Each row is followed by its class.
[ 112  323  -44  323   74   -1  153  328   36  122  138 -321  199   99
   49 -100  -44  210   42 -370  164  124  298  -36 -537 -140  339  185
  -14  477   81   61  108 -183 -118 -173 -159]
C
[ -16   58  270   34   28   82  -87 -289  -58  -73   14  161   -4  -33
  -79  121 -117  -29  -14   71   26  -19  -86 -160   -5   17   -3   61
  -75 -100  -26   80   88   91   70  167  -40]
M
[ 165  379  212  -75   18 -360  454   26 -365   91  -85  -24  174    0
 -197 -403    1   33 -133  185  -53 -180   75  -19 -121   -4 -195   46
 -117  -59  267  150   50  -47   10   42  222]
X
[  15  339  500   69   25  135   49 -264  -71   20  191  182   63  -16
 -314 -230 -204   73  -78   39   78  307 -207 -246  -71 -163  -60   75
 -225  -37   20  235  132  -25  337  136  -22]
T
[ -99 -163 -145  284  -23  146 -157    6 -199  149  204  -94  115   88
   68 -439  107  240   22  -24 -139 -287   -5  146 -184  -34  -98  -38
   36  168   24 -169 -238  -51   74 -151   29]
S
[ 164  162   13  339  -80  495    7 -431 -266  -79  243   67  313  -13
 -320 -237 -242   11  422    2  -53 -231   82  106 -113   69  -85  -36
 -410 -116   34 -158 -201   -9   84  261  156]
J
[  54   97  414  -32   22  160   -3 -304  -28  -85   16  234   53  -54
  -83   25  -89  -25  -89   89   14   -1  -33  -46   41  -79  -32   27
  -65 -323  -31  103  133   -4  167  194  -29]
W
[ -57  -73  323  105   50  150 -146 -240 -190  -10  107  124   75    4
  -23   97 -132   13  -25   28   -9 -147  -44 -117 -117   26   -6  125
  -46  -42  -12   10   91   66   93  149  -23]
G
[  -3   53  385   84  118   97  -43 -203  -78  -58   28  102   78  -53
  -30   51  -77   47  -42   54   49 -101   -4 -123  -97  -64   67  203
  -51 -110   15  139  168    3  126  136  -15]
F
[  26  -17  -39  -28   82 -122  270 -125 -192 -250   17  -11  230  -89
 -485   11 -205 -246  -62  229 -189  -85 -241 -112  164   13 -350  374
 -520   72  112  -13 -160   81   15  348  225]
F
[ -13   91  425   21   67   98  -68 -264 -113  -94    8   94   48   -3
  -53  154 -144   -3    9   30   21  -80    0 -172  -73   28   45  109
 -102 -137  -31  118  154   99   52  164    2]
C
[ 280   86  297   60   89  479  -65 -182   57   41 -185  431   29   92
  -41 -458  -19  181 -125   97 -186 -323  259  558 -270 -181 -195 -343
  151 -425   10   83  255 -450  474  -92  -42]
F
[ 108  401  360 -127  -72  -66 -134 -325  759 -152   84  -54  -20  -97
 -178  111 -210 -273 -138 -153  127  616  -43 -385   90 -310  213 -178
  -36 -250 -240  222   61  130   25  160 -330]
S
[ -88   50  274  134   78 -265    6 -152  320  -22  138 -104  -38  -57
 -201   49  -76 -111   27  -90  119  244 -139 -253  -69 -101  -18   65
   63   74  159  204   71    4  -90   44 -185]
J
[ -38  132   45   83   73  221  153   65  281 -457   53   -9  194 -121
  -83  250 -131 -192  275  -21  215  148 -171 -204  120  -71  171  163
 -550  186  260  -44  161  -26   25   17 -207]
W
[-226 -128   28 -212  166 -185  166 -165  -55 -399   62  138 -136  -61
  -90  642   13 -158  468   -8  -11   -7 -300  307 -218  273 -254  154
 -314  339  130  225  -30  373 -144   61  298]
A
[   7   69  333    9   52  219 -316 -298 -248   21  279  -74  -10  163
 -193   22 -233  -44  -56   -2  -30   -6  -23 -521    5  -41   55  244
 -186  -65 -148 -137 -167  404   62  334  -11]
A
[  12  -55  272   48   43  168 -120 -274 -116  -46   76   93   87  -28
  -38   33  -35   21  -87   49  -33 -101  -16  -25   -5   19   -9  159
   -4 -218  -10   44   67   68   36  193  -19]
H
[  21   32 -101  132  -66  153  106   -4  -20  198 -282   13   86  -13
 -141 -812  237  334 -539 -207 -133 -250  233  579  -94 -224  -95 -366
  282 -340  174  182  114 -533  445 -389  -87]
S
[ -20  -38 -203  321  328   68  469  283 -413  -30  302  242  133  -38
  304  106   13  188  276  155  113 -362   20  -99 -471  287  293  319
 -426  617  300 -140  -17  -32  118  215  400]
H
[  19   76  313   32   14   78  -20 -224   -8  -80   72  155    4  -50
  -57   59  -86   -9  -24   59  -21  -11  -72  -86  -44  -18  -19   52
  -85 -141  -57   51  104   23   58  136  -36]
G
[-221 -409 -241    0   72  356 -307 -139 -424 -139   -6  132 -108  -46
 -136  -97  128  197  124 -154  -36 -143  -55  460 -187  132  -17  281
  -22  232 -114   23  -20 -110  147    7 -220]
M
[  -8  140  -60  -19  -48 -244  199 -137  -55   42 -131   69  -79   40
   20   57  -87 -102  119  315   61  -41 -157 -327  121   98  -35   32
  -91   50   83   -3 -123  218 -167  210  185]
A
[   7  139  275   10   22  112  -53 -261  -25  -47  -13  174    6  -39
  -50   45  -52  -39  -33   68  -24  -49  -84  -41  -19   -8   -8   17
  -37 -173    4   95  131   30   91  159  -24]
G
[ -19   -1  412  128   54  193 -243 -217 -258   65   31  168   22   13
   50  -54  -95   95 -125   80  121  -61   -9 -246  -13  -34  104  200
   73 -119  -21   65  196    1  167  160 -187]
X
[  33    7  385   68   63  236  -99 -297 -194  -41  128  127  102   -4
  -89    8  -92   63  -14   42   26   -1  -11 -109  -29   41    4  167
 -158 -175  -72  -19  123   33   68  259 -145]
J
[-155  259   27  269   75 -447  374  122  -94  138 -132 -285   42   53
 -226 -399  -37   55   49  215  176 -101   19 -435 -112  -74    6  243
 -130  298  354  217  -58  -72    0  -18  115]
C
[  17  175  122  234  222 -105 -124  118 -345  222  100 -252  133   72
    5  -16  -55   56  332   25  -39 -144 -130 -206 -481 -191 -228  261
  -36  522  287   42    5  -11   77 -233   29]
A
[ -27  373  110 -204 -325 -153  -45 -117   13  145 -170   29 -111   41
  -90  -48 -129   79 -107  -61  106    8  -32 -272   15   65   20 -103
   17   25  -52  116   90  171  102   85  -28]
C
[ 192  309  296  -77   68 -198  204  -51  316   39  245 -212   46   -5
 -259 -139 -185 -183 -291  213  155  422  202 -378   52 -343  100  138
 -175 -353  -47   51 -129  124  152  156   79]
D
[-196 -147 -356  -14 -238  154 -115  137  449  -93 -246  -78  181  -93
   92  -18  231  -95  -72 -545   28  260  -29  498  371   13   11 -511
  341  -40  162  228   50 -115  -15 -359  -70]
F
[-144   30  264 -179  -17  194 -134 -241 -721  105   45 -176  131  111
  -48 -194  102  228  423 -112  -71 -511   12 -283   48  142 -118  316
 -223   -6  150  -85 -224  266  -95  125  235]
T
[-151  -41    0 -386 -187  263    8 -137 -727  -50    5  127  -75    8
 -318 -411   42   66  -56 -119 -205 -145   94  217  274  348 -273 -121
 -458 -284   26  -35 -300  112  413  -34  386]
X
[  17  638  216 -363 -160 -178  128    1  399  139   36 -105 -204  119
  -54   16  -41   12 -128  117  -14  377  -48 -210   17 -152    0 -225
  -48 -202 -124  153   47  159   41   39 -142]
G
[ 194  555  396  531  229  213 -181  -42  229  214  204 -103  273   40
  -76 -135 -313  -94  191   46  119    7   51 -689 -432 -467  315  232
  201  134  244  -20  258 -266   28  214 -365]
J
[  24  230  142   82   14   20   97  -17  334   12  103   44  -87   50
 -201 -141  -69  101  -89   47  101  438   21  -39  -66 -246   98  -28
  -26 -163 -185  111   59  -31   40   49 -272]
B
[ -96  298  -37  158  105   87 -113   96  384   61  154   -9 -167   29
   32   -2   54  146   45    1   86  306 -236  -70 -242 -250  184  124
   -7  230  102  101  149   17   24  -67 -363]
A
[ 224  121 -151    5   41  -54 -153  182   11  134 -225 -308  104  228
  148  155  -50 -168 -116  -49  -47 -176  135  -18   44 -118 -155 -144
   52  200   66 -110  -30   19   54 -213   -6]
W
[ 138  -96 -278  207   -1  257  -72 -207 -192 -120  112  -72  147   -7
 -201  -38  -27   78  199  -34 -145 -186  -92  216 -221   10 -167  253
 -393  276 -163 -213 -212    8   11  139   77]
W
[  67  -99  -42  232 -187 -167  -13 -312 -249 -181  317 -107  117  -25
 -208  233 -220  -42  265  -29  -54 -137 -116   69 -411  223 -152  258
 -374  364 -110 -153 -305  362 -254  118  325]
T
[ 215  -32 -173  225  252  -19  158  100 -322   94  467  -72  243  -73
 -273  -59  -40 -261  305  204 -192 -144   -7  211 -420 -294 -341  397
 -105  163  195 -169 -376 -292   35   80  128]
M
[ 344  491 -314  -10 -384 -191  446 -416  428  129 -383  106  -43  -70
 -116 -283  -49   31 -277  140 -187 -214   24   29  372   30  -65 -574
 -106 -556  -65  -93  -99   42 -194   93  366]
G
[  26  187 -105 -179 -172 -264 -159  197  129   99   66 -203 -120   86
  -25  141  -21 -285 -200  -99 -122   21  -36  134  107    0 -258 -250
  242   37   57  -10  -55   76   -7 -227    4]
A
[ -18  -10  -52   75   -8   78 -128 -202  -44   17   -6  100 -147   12
  -28  121 -152  105  -14   32   45  231 -164 -217   64   16  194  144
 -130  -30 -158   40 -113  152  -77  277 -146]
D
[  82  -69 -318  370  -21  -12  182  102 -162  145   84  -76  -25  144
   12 -347   48  323 -374  224   34 -194   49   37 -140  -43  -15  225
   37  218  -13 -265  -11 -127   35  -20  -63]
S
[-105   92 -445  102 -273 -110 -252  -84   64  113  219 -154  112   27
 -195  294 -142 -167   73 -123 -110  257 -352  -19  -72  385 -137   60
 -124  411 -137 -365    3  310 -373  284   56]
W
[ 117  101   41 -283   65 -192  227  145  384  -77  149 -201   37  -10
 -269  -22  134 -177   30 -165 -152  340  152  304  -43 -151 -174 -138
  -48 -257  -16  167 -148  -20 -125  -42   57]
B
[ -71 -212 -547  168  -32  130 -217   76 -257  195  112 -197  -18  112
  196 -154  145  192 -179  -68 -195   28 -127  252  141  105  -60   50
  224  217   -7 -196 -276   88 -191   45  -18]
W
[ 313  209 -219  -63  137   84  182  -55  899 -165 -284 -148  329 -188
   45   27  -45 -180  111  -80   42  168  234  533 -267 -319  305 -373
  -38  -95 -100  399   73 -330   52   -5   67]
B
[  63  236  -33  -17  -79 -432   38  453   13  268 -295 -249   40  117
   84 -205    1  109 -384  -60   94   71  193  -44   16 -171  -49 -135
  280  141   32  158  140  -61   25 -341 -137]
M
[  97  206 -149 -227   42  -85   87   95 -293  -78  173 -305  216   15
  -76  200  -67  -65   55  -51 -276 -177   42  198 -289  102 -188  226
 -187  231   48 -109 -158  223 -133  121  411]
D
[-160  112  218   12   54 -114  142   79 -234   64  308 -208  -55   79
 -449 -477  -90   96  -83 -104   20  298  237  -73 -297  -80   29  230
 -157    2    0  134 -256  -51  143    9  -18]
J
[  79   83   87 -128 -133 -210  135  -24 -101  276  186   42 -153   62
 -123 -395   68  105 -430   53   18  355   17  -12  282  -69 -162 -102
  162 -265 -177    7 -160   12   73   63  -99]
J
[ 151   45   55  307 -249  330 -285 -275 -597  449   -8  176  176  104
  197 -621   76  380  126  -11  -18 -499  111  -35 -120   18   32    9
   75  -29  -49 -169 -200  -56   74   97  -32]
T
[   7  163  445   -8   92  130  139 -275 -179 -107   68  235   79  -78
 -140   16 -100   29   38  113   19  -41  -47  -71  -85   -6  -55  118
 -181 -213   29  130  175  -36  176  219   45]
C
[ 210  502  512  267  109   88  -51  216  -77  230  155 -147  295  123
   17 -496  -61  163   57  115    7  199   26 -246 -302 -398 -137  -46
  243  -24  260  199  167 -217  221  -96 -156]
S
[ -37 -102  310   12   42  153 -134 -211 -226    2   10   79   40    0
  -39 -116   -1   45 -155    8    2  -98   52 -133  132  -10   -4  125
    9 -199  -11   52   81   20  145  138  -74]
T
[  16   51  401  105   55  225  -86 -347    3 -107   86  189   66  -66
 -110  124 -162  -18   69   65   17  -54  -89 -133 -115  -97    1  141
 -184 -148  -25   97  122   30  115  150  -75]
A
[ -92  302  226 -245  -20 -234  397   75   -9  -85  270 -330   73   49
 -521 -252  -90 -117 -124  -86 -158  254  212  110 -143   36 -222  -27
 -216 -143  221  197 -103   31    9  -71  215]
B
[   0 -248 -229  238  -53   79 -288   80 -496  254   94  126   97   85
  261 -236  123  222 -102  220   97 -289  -73  140  -57  107 -106  414
  281  306  -42 -283  -37   97  -24  166   -9]
H
[ 148  304 -262  175 -361    7  219   78 -326  399 -205  390   18   14
  -51 -792    6  344 -166  292   59 -216  151   82   79   -5  -38 -151
  -73 -327  -31 -265  -67 -173  184   26   33]
S
[ 103  328  380  -45  -86 -153  150 -255  -64  104  279 -161   61   56
 -335 -236 -189  -98 -201   -1  -63  252  -52 -430  127 -176 -285  -16
 -118 -140   16   25 -202  113  146   94   80]
F
[-164   14 -308  193    5  -58  -53   96  -63  -61  -67  -84 -128   41
  141  130   91  277  174  -15   -7 -221 -262  290 -301  119   31  180
 -102  551   34   27   49   11 -137 -203   -2]
T
[ -54  116   76  154    7 -193 -233  273  229    8  -53 -209 -149  104
  142   64  -78   11 -282  -54  184   85  -34 -223   32  -81  211  -23
  411  164   68   32  246    2  -61 -184 -247]
J
[ -43  -40 -179  -17  -14   27  -26  175    1  -40 -109  -70  -34   88
   66   76  106  -35  -74   70  -35  -97  -50   65  179   17  -42   15
   95   43  -41  -27   19  -41  -37 -100    7]
S
[-215  206  178    4  100   46 -290  -33 -261  -21  274 -412   88    7
 -162   20  -57  -31  175 -159  158  212  -84 -462  -28  -42  160  517
  -39  281  117   64  -57  335  -51  136   30]
D
[ -59  119  286   65   -1   62  199  -43 -621  315   56  374   11   77
 -236 -640   27  222 -179  342   26 -236  -22 -219  146   21 -275  302
 -108 -189  265  -71   68 -116  329  243   17]
F
[-108 -279 -273  305  250  490 -147   10 -119 -146  -82  104   15  -85
  167  188  220  302  241 -239 -106 -447   48  309 -412  -24  300  358
  -28  211   42 -101  144 -141  -61  -79  -12]
G
[-152  -33  199  652  208  108   59 -455 -157 -258  201 -187  349  -99
 -357  -65 -253   87  203 -112  241 -122 -267 -190 -436   49  110  585
 -502  756  260  247  106  -23   57  145  107]
T
[-109 -222  135   93  303  -72  118 -142 -815   21   -4  256   79 -121
 -311 -273   62    9  305   85  -49 -439   38   27 -189   75 -110  498
 -270  -48  233  167 -289   32  178  320  356]
F
[ -17   47   83 -219  -74 -132 -297  138  -71   18  -27 -240  -40   52
   33   23  -69 -110 -272  -39   25   30    1 -101  151   10  -53   13
  100   31  -25   -6  -13  184  151  -98  115]
W
[  95 -177  146  577  466  296  208  -33 -526 -110  589 -255  457   40
 -329 -322 -178  -50 -147    0   31  -52  239  -75 -170 -118  103  568
 -391   64  211 -194 -202 -234   39  292  -78]
M
[-211 -158 -338  -53 -228 -203 -274  291  208   -6 -142 -194 -157   63
  209  373  -80  -49 -369  -10   93  134 -204    8  235  150   59  -77
   69  287 -144 -114   72  215  -34 -290  -18]
G
[ -32    8  250   89  -19  154  -88 -286   39   15  -31  147   50  -21
    1   77  -71   52 -103   68   32   54  -78 -108   82  -12   45   45
   -3 -220  -80   64  141   23   44  164 -113]
F
[-117 -198 -185  143  179 -143  232 -136  -65 -151  319   76  -93 -190
 -236   78  -24 -179    4  209  -21  158 -260  145   29  -33 -140  387
 -106  174   24   78 -217  -76   -8  151  179]
C
[   9   76  213  105 -185  319   80 -529   14  -90 -106  388   28  -21
 -307 -411  -61  179  106   27   11 -107 -111  315  -83  103 -134 -279
 -109 -212  -30  172  107 -204  220  112    1]
J
[ 201  147  237 -312   78 -109  104   -1  314   67   15 -228   40    2
 -177  -73    0 -143 -216   61  -30  427  320   69   84 -298  -27  -63
   67 -488 -226  285  -56   12   74   72   13]
G
[ 215  117  375  274  269  109  140 -146   30   43  280   13  218   -2
   64 -104  -24   67  -31   10  -45 -277    9 -158 -308 -294  -37  110
  112   32  180  -87  170 -265   49   72 -121]
C
[ -36   -1  326  -63  -58   96 -111 -273  -26  -51   -1  193  -51  -50
 -114   23 -106  -41 -159   30   37  103  -33  -50  153   -4  -29   -9
   33 -303  -85  128   74   22  147  163 -118]
J
[ -12  -36  352  113   84  243 -109 -344 -192  -97  146  204  105  -31
  -59   24  -61   48   44   34    4  -86  -75  -39  -32   22   -8  143
 -126 -125  -66    4  107   66   64  230  -87]
D
[ -45 -325 -273   82    3 -123   54  -82 -348  -79  161  132  -88 -111
  -55  -45   81  -22  -46  107  -26 -196  -98  207  112    7 -150  280
  -18   24  -51 -118 -399   44  -36  139   72]
M
[  28   48  360   42   24  139 -146 -241  -12  -53   81  105  -21  -12
  -82    4  -96   -5  -76   79  -10  -21  -32 -152   26 -122    0  113
  -29 -223  -59   60   91   -8  114  154 -176]
T
[ -54  -13   66  -32   42  -53 -250  158   56   -5    1 -160 -194  114
  117  258  -15  -13 -189 -101   50   46   84 -114   -4  -61  107   46
  141   46  -75  -42  122   80   41 -146 -251]
T
[-278 -196 -120   72   -3   -7 -166   20  -49   67  137  -11  -74  -39
  123  -83  122  191   73 -243  189  123   15   29 -222   44  321  233
  -55  273 -114  -64  -87   29  -85  -14 -343]
C
[ -33  -17  306   55   24  108 -137 -273  -71  -22   43  110   55  -15
   16  109  -63   -5   12   45   13  -88  -77  -44  -67   50  -26   63
  -36  -74    0   86  131  103   27  115  -27]
A
[  14  -24 -105 -193   96  -54  164 -146  -37  -35   50   18    8  -11
 -301  -18   19 -115  199  -97 -177  -10   92  210 -210    6 -121   87
 -281    2   31  135 -250   15  -46  230   -9]
C
[-100  164 -173 -288 -156 -126  274 -142 -149 -242  135  -91  -68  -59
 -153  120   22   52  246 -145 -297 -269 -201  219 -117  280 -299  -47
 -204  188  193   79 -250  256 -185  134  411]
A
[  -2  269   12 -286 -201 -227 -171   28  168  -21  -54 -294  -54   62
   73  452 -103  -90  -41  -94   49  219 -216 -148  155  119  -55  -61
  -78  246 -160  150   66  333 -136  -68   36]
X
